-11 -200 9 18 -54 15 1 28 13 9 -9 -3 65 1 61 -5
68 -59 -18 139 -101 -129 0 58 -58 -42 -115 -181 131 -76 -21 -77
-15 -19 2 -4 5 29 0 8 5 -3 -43 -10 4 13 29 22
8 -404 -4 -38 -117 60 -1 95 -14 28 -16 -25 98 37 92 41
-31 -66 27 26 -31 -87 -1 21 102 -60 326 -28 7 -50 71 -78
-45 137 -5 -56 0 122 1 59 -15 62 -110 -44 -78 66 -44 85
|
-45 137 -5 -56 0 122 1 59 -15 62 -110 -44 -78 66 -44 85
-15 -19 2 -4 5 29 0 8 5 -3 -43 -10 4 13 29 22
68 -59 -18 139 -101 -129 0 58 -58 -42 -115 -181 131 -76 -21 -77
-31 -66 27 26 -31 -87 -1 21 102 -60 326 -28 7 -50 71 -78
-11 -200 9 18 -54 15 1 28 13 9 -9 -3 65 1 61 -5
8 -404 -4 -38 -117 60 -1 95 -14 28 -16 -25 98 37 92 41

356 -382 42 -233 -259 325 -344 -252
252 -269 -443 546 111 461 -292 -491
-44 459 -569 223 -478 192 47 -57
236 -472 35 -121 -337 -529 -225 220
|
-44 459 -569 223 -478 192 47 -57
252 -269 -443 546 111 461 -292 -491
356 -382 42 -233 -259 325 -344 -252
236 -472 35 -121 -337 -529 -225 220

73 -1 25 122 44 454 -162 21 48 57 49 17 -29
349 -2 144 -52 185 -253 -245 119 194 -135 234 32 -21
-52 0 48 18 -22 94 -79 -2 -25 15 -42 5 -39
|
-52 0 48 18 -22 94 -79 -2 -25 15 -42 5 -39
73 -1 25 122 44 454 -162 21 48 57 49 17 -29
349 -2 144 -52 185 -253 -245 119 194 -135 234 32 -21

29 -206 2 -65 -73 -61
60 -379 -4 153 -145 -125
-3 79 -12 48 36 40
29 -509 -9 -137 -158 -172
|
-3 79 -12 48 36 40
29 -206 2 -65 -73 -61
60 -379 -4 153 -145 -125
29 -509 -9 -137 -158 -172

-8 -472 -103 -78 -206 -191 -13 -71 -209
-76 -171 282 -175 -439 29 2 -1 -332
|
-76 -171 282 -175 -439 29 2 -1 -332
-8 -472 -103 -78 -206 -191 -13 -71 -209

-65 136 -15 -238 375 -309 133 -188 74 126
40 -213 0 170 -221 249 47 75 -38 -121
25 -53 -8 43 145 35 198 22 9 -53
151 114 119 255 -47 234 74 412 -264 -511
37 37 -26 95 28 -14 8 17 79 86
|
-65 136 -15 -238 375 -309 133 -188 74 126
151 114 119 255 -47 234 74 412 -264 -511
37 37 -26 95 28 -14 8 17 79 86
25 -53 -8 43 145 35 198 22 9 -53
40 -213 0 170 -221 249 47 75 -38 -121
---
-84 187 216
-389 -339 163
405 286 -188
-148 -35 114
-304 -527 -26
406 309 -222
489 13 -377
|
489 406 -304 -148 405 -389 -84
13 309 -527 -35 286 -339 187
-377 -222 -26 114 -188 163 216

-53 -148 336 -99 -174 113 100 -204 41 136 -301 -294
345 -6 200 66 -402 -136 -121 140 209 -206 -92 61
|
345 -53
-6 -148
200 336
66 -99
-402 -174
-136 113
-121 100
140 -204
209 41
-206 136
-92 -301
61 -294

-90 -282 -136 35 208 -209 412 -102 38 107 -18
-90 304 -19 -218 470 -67 -135 68 306 -78 272
-90 -350 151 16 -264 -83 -65 -159 47 -89 -131
|
-90 -90 -90
-350 304 -282
151 -19 -136
16 -218 35
-264 470 208
-83 -67 -209
-65 -135 412
-159 68 -102
47 306 38
-89 -78 107
-131 272 -18

335 -132 324 225 -398 -403 -85 397 134
-400 174 461 -253 -40 -441 -230 -245 149
362 -73 -372 396 374 128 51 264 219
309 -250 187 -387 307 285 -388 39 -344
-431 -255 -44 429 234 442 -177 -270 313
|
-431 309 362 -400 335
-255 -250 -73 174 -132
-44 187 -372 461 324
429 -387 396 -253 225
234 307 374 -40 -398
442 285 128 -441 -403
-177 -388 51 -230 -85
-270 39 264 -245 397
313 -344 219 149 134

168 -157 57 -348 400 -242
145 -98 -215 -403 277 -284
89 -81 -334 -390 187 -289
172 -126 -80 -383 348 -268
137 -188 194 -291 419 -203
-72 -89 -497 -280 4 -241
11 -75 -431 -351 95 -273
73 -206 318 -226 408 -164
|
73 11 -72 137 172 89 145 168
-206 -75 -89 -188 -126 -81 -98 -157
318 -431 -497 194 -80 -334 -215 57
-226 -351 -280 -291 -383 -390 -403 -348
408 95 4 419 348 187 277 400
-164 -273 -241 -203 -268 -289 -284 -242

327 -247 134 220
0 0 -360 -459
|
0 327
0 -247
-360 134
-459 220

314 322 196
560 -41 -210
-384 -46 206
-54 -87 61
-128 136 302
-321 -118 -7
573 32 -225
269 -58 -168
|
269 573 -321 -128 -54 -384 560 314
-58 32 -118 136 -87 -46 -41 322
-168 -225 -7 302 61 206 -210 196

298 326 -380 -293 -166
359 365 -222 -88 334
-11 -107 -366 183 215
-511 -266 -44 321 270
189 50 -130 -39 185
|
189 -511 -11 359 298
50 -266 -107 365 326
-130 -44 -366 -222 -380
-39 321 183 -88 -293
185 270 215 334 -166
